Below are the code and all the weights of a small trained network. Each question names an input and a target symbol and asks about switching units off, where a switched-off unit gives its printed mean instead of its output.

import numpy as np


def w(rows, s, z=0):
    codes = np.array(rows[::2]) - 128.0
    scale = np.full(codes.shape[1], s)
    scale[-1] = z or s
    return codes * scale


def f(y):
    return y / 2 * (1 + np.tanh(0.7978845608 * (y + 0.044715 * y**3)))


def softmax(a):
    e = np.exp(a - a.max(-1, keepdims=True))
    return e / e.sum(-1, keepdims=True)


def log_softmax(a):
    a = a - a.max(-1, keepdims=True)
    return a - np.log(np.exp(a).sum(-1, keepdims=True))


def net(x, mask):
    ids = ['ΓΛβεημτ'.index(c) for c in x.split()]
    T = len(ids)
    res = E[ids] + P[:T]
    u = 0
    for l in range(2):
        r = res
        for j in range(2):
            rows = slice(2 * j, 2 * j + 2)
            q, k, v = (r @ M[l][rows].T for M in (Q, K, V))
            z = softmax(np.where(np.tri(T) > 0, q @ k.T / 2**0.5, -1e9)) @ v
            o = O[l][rows]
            res = res + np.where(mask[u + j], z, o[:, -1]) @ o[:, :-1]
        u += 2
        y = f(res @ A[l][:, :-1].T + A[l][:, -1])
        res = res + np.where(mask[u : u + 8], y, B[l][:, -1]) @ B[l][:, :-1]
        u += 8
    return log_softmax(res[-1] @ U[:, :-1].T + U[:, -1])


Q, K, V, O, A, B = {}, {}, {}, {}, {}, {}
E = w([
[25,138,24],'Γ',
[125,120,170],'Λ',
[177,237,163],'β',
[8,228,253],'ε',
[128,250,79],'η',
[62,140,113],'μ',
[209,190,223],'τ',
],0.012)
P = w([
[2,125,175],'0',
[69,175,75],'1',
[56,183,65],'2',
[52,175,67],'3',
[86,192,70],'4',
[89,190,68],'5',
[79,191,57],'6',
[83,159,140],'7',
],0.0079)
Q[0] = w([
[186,72,172],'L0H0',
[69,137,148],'L0H0',
[199,89,109],'L0H1',
[64,251,151],'L0H1',
],0.014)
K[0] = w([
[143,30,46],'L0H0',
[81,179,120],'L0H0',
[192,153,46],'L0H1',
[15,102,252],'L0H1',
],0.013)
V[0] = w([
[201,161,131],'L0H0',
[102,4,21],'L0H0',
[82,182,15],'L0H1',
[81,23,163],'L0H1',
],0.011)
O[0] = w([
[152,58,146,121],'L0H0',
[136,140,46,7],'L0H0',
[74,238,92,121],'L0H1',
[243,2,10,122],'L0H1',
],0.0081,0.016)
A[0] = w([
[42,63,66,145],'L0N0',
[216,161,247,255],'L0N1',
[100,84,134,69],'L0N2',
[183,164,49,247],'L0N3',
[200,77,169,99],'L0N4',
[90,2,88,119],'L0N5',
[22,38,149,107],'L0N6',
[69,142,204,70],'L0N7',
],0.009,0.0058)
B[0] = w([
[219,199,211,138],'L0N0',
[31,94,53,253],'L0N1',
[254,193,123,123],'L0N2',
[14,75,199,137],'L0N3',
[99,59,149,141],'L0N4',
[145,43,115,133],'L0N5',
[69,151,106,151],'L0N6',
[96,157,197,195],'L0N7',
],0.0052,0.017)
Q[1] = w([
[97,143,148],'L1H0',
[124,54,61],'L1H0',
[68,94,245],'L1H1',
[236,62,87],'L1H1',
],0.012)
K[1] = w([
[52,178,202],'L1H0',
[255,96,170],'L1H0',
[27,137,171],'L1H1',
[223,106,113],'L1H1',
],0.0099)
V[1] = w([
[121,28,108],'L1H0',
[79,252,86],'L1H0',
[193,198,41],'L1H1',
[93,125,220],'L1H1',
],0.011)
O[1] = w([
[142,197,2,96],'L1H0',
[114,30,163,187],'L1H0',
[91,69,151,3],'L1H1',
[246,242,138,237],'L1H1',
],0.0083,0.032)
A[1] = w([
[192,23,225,72],'L1N0',
[222,218,98,2],'L1N1',
[20,154,174,246],'L1N2',
[79,212,134,172],'L1N3',
[168,187,169,79],'L1N4',
[84,142,73,143],'L1N5',
[149,72,168,89],'L1N6',
[52,3,104,13],'L1N7',
],0.0071,0.011)
B[1] = w([
[37,185,34,186],'L1N0',
[8,57,220,255],'L1N1',
[225,86,82,187],'L1N2',
[181,23,104,217],'L1N3',
[61,151,76,237],'L1N4',
[150,129,87,133],'L1N5',
[91,162,169,146],'L1N6',
[132,224,1,141],'L1N7',
],0.0066,0.023)
U = w([
[206,164,164,189],'Γ',
[112,250,124,36],'Λ',
[120,112,177,78],'β',
[153,165,136,85],'ε',
[202,190,83,216],'η',
[189,86,143,253],'μ',
[106,153,113,103],'τ',
],0.011,0.0069)

Each question gives the input, a string of symbols that net reads in full, and the target symbol t.
The units are the heads (2 rows each of Q, K, V and O) and the neurons (one row each of A and B). Each row of codes is followed by its name. A weight is (code - 128) times the scale printed after its matrix; where a second scale follows, it is the last column's (O, A, B and U).
mask holds one flag per unit, layer by layer, with each layer's heads first. A switched-off unit (its flag False) gives its mean, the last column of its rows in O or B, instead of its output. The means were averaged over made-up inputs and are rounded, as every weight is.
A unit's drop is (log p(t) with every unit on - log p(t) with that unit switched off) / (log p(t) with every unit on - log p(t) with every unit switched off).
The circuit of an input: a set's keep is (log p(t) with only the set's units on - log p(t) with every unit switched off) / (log p(t) with every unit on - log p(t) with every unit switched off). Starting from the 12 units with the biggest drops (on a tie, the unit counted first), units are removed one at a time, each time the one whose removal leaves the highest keep (on an exact tie, the one counted first), for as long as the keep stays at least 0.8.
units of the circuit, in order: the units of the circuit, biggest drop first
unit that matters most: the unit with the biggest drop
top k neurons in layer l: the k neurons of layer l with the biggest drops, biggest first
drop when u is switched off: that unit's drop, to one decimal
input Λ Λ Γ, target η: units of the circuit, in order : (L1H0; L0H1; L1H1; L1N1)
input Γ Γ τ, target τ: top 2 neurons in layer 1 : (L1N7; L1N0)
input Λ τ Λ τ, target η: unit that matters most : L1H0
input Λ β τ τ τ Λ ε, target Γ: units of the circuit, in order : (L1N1; L1N2; L1H0; L0H0)
input Γ β μ, target τ: units of the circuit, in order : (L1H1; L0H0; L1N7)
input Λ τ Λ τ Λ, target η: units of the circuit, in order : (L1H0; L1H1; L0H1; L1N1)
input Γ τ Λ β τ τ, target τ: units of the circuit, in order : (L1H1; L0H0; L0H1; L1N7)
input Γ μ τ Λ τ τ τ μ, target τ: top 2 neurons in layer 0 : (L0N3; L0N7)
input Λ Γ η η β τ, target η: units of the circuit, in order : (L1N1; L0H1; L1H0; L1H1)
input μ Γ τ τ Γ, target μ: top 3 neurons in layer 1 : (L1N4; L1N1; L1N0)
input τ Γ β τ Γ τ, target Λ: units of the circuit, in order : (L1H0; L0H1; L1N2)
input μ Γ η τ, target μ: top 3 neurons in layer 1 : (L1N4; L1N1; L1N2)
input μ η τ η Γ μ, target μ: top 2 neurons in layer 0 : (L0N1; L0N3)
input ε β Γ Γ, target Γ: unit that matters most : L1N0
input τ τ Γ τ Γ η Λ, target Λ: top 2 neurons in layer 1 : (L1N1; L1N2)
input Γ μ Λ Λ η, target τ: top 3 neurons in layer 1 : (L1N7; L1N0; L1N3)
input β Λ β, target Γ: top 2 neurons in layer 1 : (L1N0; L1N1)
input Λ τ η τ τ τ Λ μ, target η: drop when L1H1 is switched off : 0.5
input Λ τ τ β, target η: drop when L0H1 is switched off : 0.6
input β τ ε μ, target Γ: drop when L1N1 is switched off : 0.5
input Λ τ β, target η: drop when L0H1 is switched off : 0.7
input Γ τ τ β, target τ: unit that matters most : L1H1
input Γ Λ β Λ, target τ: top 2 neurons in layer 1 : (L1N0; L1N7)
input Γ Γ Λ, target τ: top 2 neurons in layer 1 : (L1N7; L1N0)
input η Λ τ Λ Γ β β Λ, target β: top 2 neurons in layer 0 : (L0N7; L0N1)
